Here is a tiny trained network, its code and every weight. The questions are about switching its units off for an input and a class, where a switched-off unit gives its printed mean instead of its output.

import numpy as np


def w(rows, s, z=0):
    codes = np.array(rows[::2]) - 128.0
    scale = np.full(codes.shape[1], s)
    scale[-1] = z or s
    return codes * scale


def f(y):
    return np.maximum(y, 0)


def log_softmax(a):
    a = a - a.max(-1, keepdims=True)
    return a - np.log(np.exp(a).sum(-1, keepdims=True))


def net(x, mask):
    res = np.array(x, float).reshape(1, 3) / 4 @ E
    y = f(res @ A[0][:, :-1].T + A[0][:, -1])
    res = res + np.where(mask, y, B[0][:, -1]) @ B[0][:, :-1]
    return log_softmax(res[-1] @ U[:, :-1].T + U[:, -1])


A, B = {}, {}
E = w([
[190,4,141],'x0',
[63,135,194],'x1',
[91,47,92],'x2',
],0.014)
A[0] = w([
[173,110,228,254],'n1',
[142,129,149,91],'n2',
[133,130,119,78],'n3',
[64,51,84,250],'n4',
[251,145,103,215],'n5',
[94,121,19,210],'n6',
],0.014,0.006)
B[0] = w([
[16,52,176,219],'n1',
[132,121,103,134],'n2',
[111,147,137,128],'n3',
[237,140,205,237],'n4',
[6,40,4,250],'n5',
[254,182,148,210],'n6',
],0.01,0.013)
U = w([
[102,105,208,49],'0',
[202,125,151,183],'1',
[157,168,37,139],'2',
[125,142,121,3],'3',
[94,67,103,161],'4',
[66,252,160,254],'5',
],0.018,0.0065)

Each question gives the input, the list of numbers given to net, and the class t.
The units are the neurons (one row each of A and B). Each row of codes is followed by its name. A weight is (code - 128) times the scale printed after its matrix; where a second scale follows, it is the last column's (A, B and U).
mask holds one flag per neuron, in row order. A switched-off neuron (its flag False) gives its mean, the last column of its row in B, instead of its output. The means were averaged over made-up inputs and are rounded, as every weight is.
A unit's drop is (log p(t) with every unit on - log p(t) with that unit switched off) / (log p(t) with every unit on - log p(t) with every unit switched off).
The circuit of an input: a set's keep is (log p(t) with only the set's units on - log p(t) with every unit switched off) / (log p(t) with every unit on - log p(t) with every unit switched off). Starting from all 6 units, units are removed one at a time, each time the one whose removal leaves the highest keep (on an exact tie, the one counted first), for as long as the keep stays at least 0.8.
units of the circuit, in order: the units of the circuit, biggest drop first
unit that matters most: the unit with the biggest drop
top k neurons: the k neurons with the biggest drops, biggest first
drop when u is switched off: that unit's drop, to one decimal
input [-8,-6,-7], class 2: units of the circuit, in order => n5; n1
input [4,4,8], class 1: unit that matters most => n4
input [0,2,0], class 0: top 2 neurons => n5; n6
input [2,2,0], class 0: top 3 neurons => n5; n6; n1
input [5,4,2], class 0: units of the circuit, in order => n5; n1
input [8,6,4], class 0: units of the circuit, in order => n1; n4
input [3,6,6], class 0: top 2 neurons => n6; n1
input [0,-3,-3], class 4: top 3 neurons => n5; n6; n4
input [6,-6,6], class 1: top 2 neurons => n4; n6
input [3,3,2], class 0: top 3 neurons => n5; n6; n1
input [-6,-8,7], class 1: top 2 neurons => n6; n4
input [-6,-3,6], class 1: units of the circuit, in order => n5; n6
input [5,4,0], class 0: top 2 neurons => n5; n1
input [8,5,-7], class 4: units of the circuit, in order => n4
input [1,-8,-4], class 4: top 2 neurons => n5; n4
input [8,-6,6], class 1: top 2 neurons => n4; n6
input [8,6,-8], class 4: top 2 neurons => n4; n6
input [-4,-4,4], class 1: top 2 neurons => n5; n6
input [0,2,2], class 0: top 2 neurons => n5; n6
input [-6,-7,-6], class 2: units of the circuit, in order => n5
input [-1,-1,0], class 2: drop when n4 is switched off => 0.7
input [5,-6,-3], class 4: drop when n2 is switched off => 0.0
input [4,8,3], class 0: drop when n5 is switched off => 0.1
input [5,-4,6], class 1: drop when n4 is switched off => 0.3
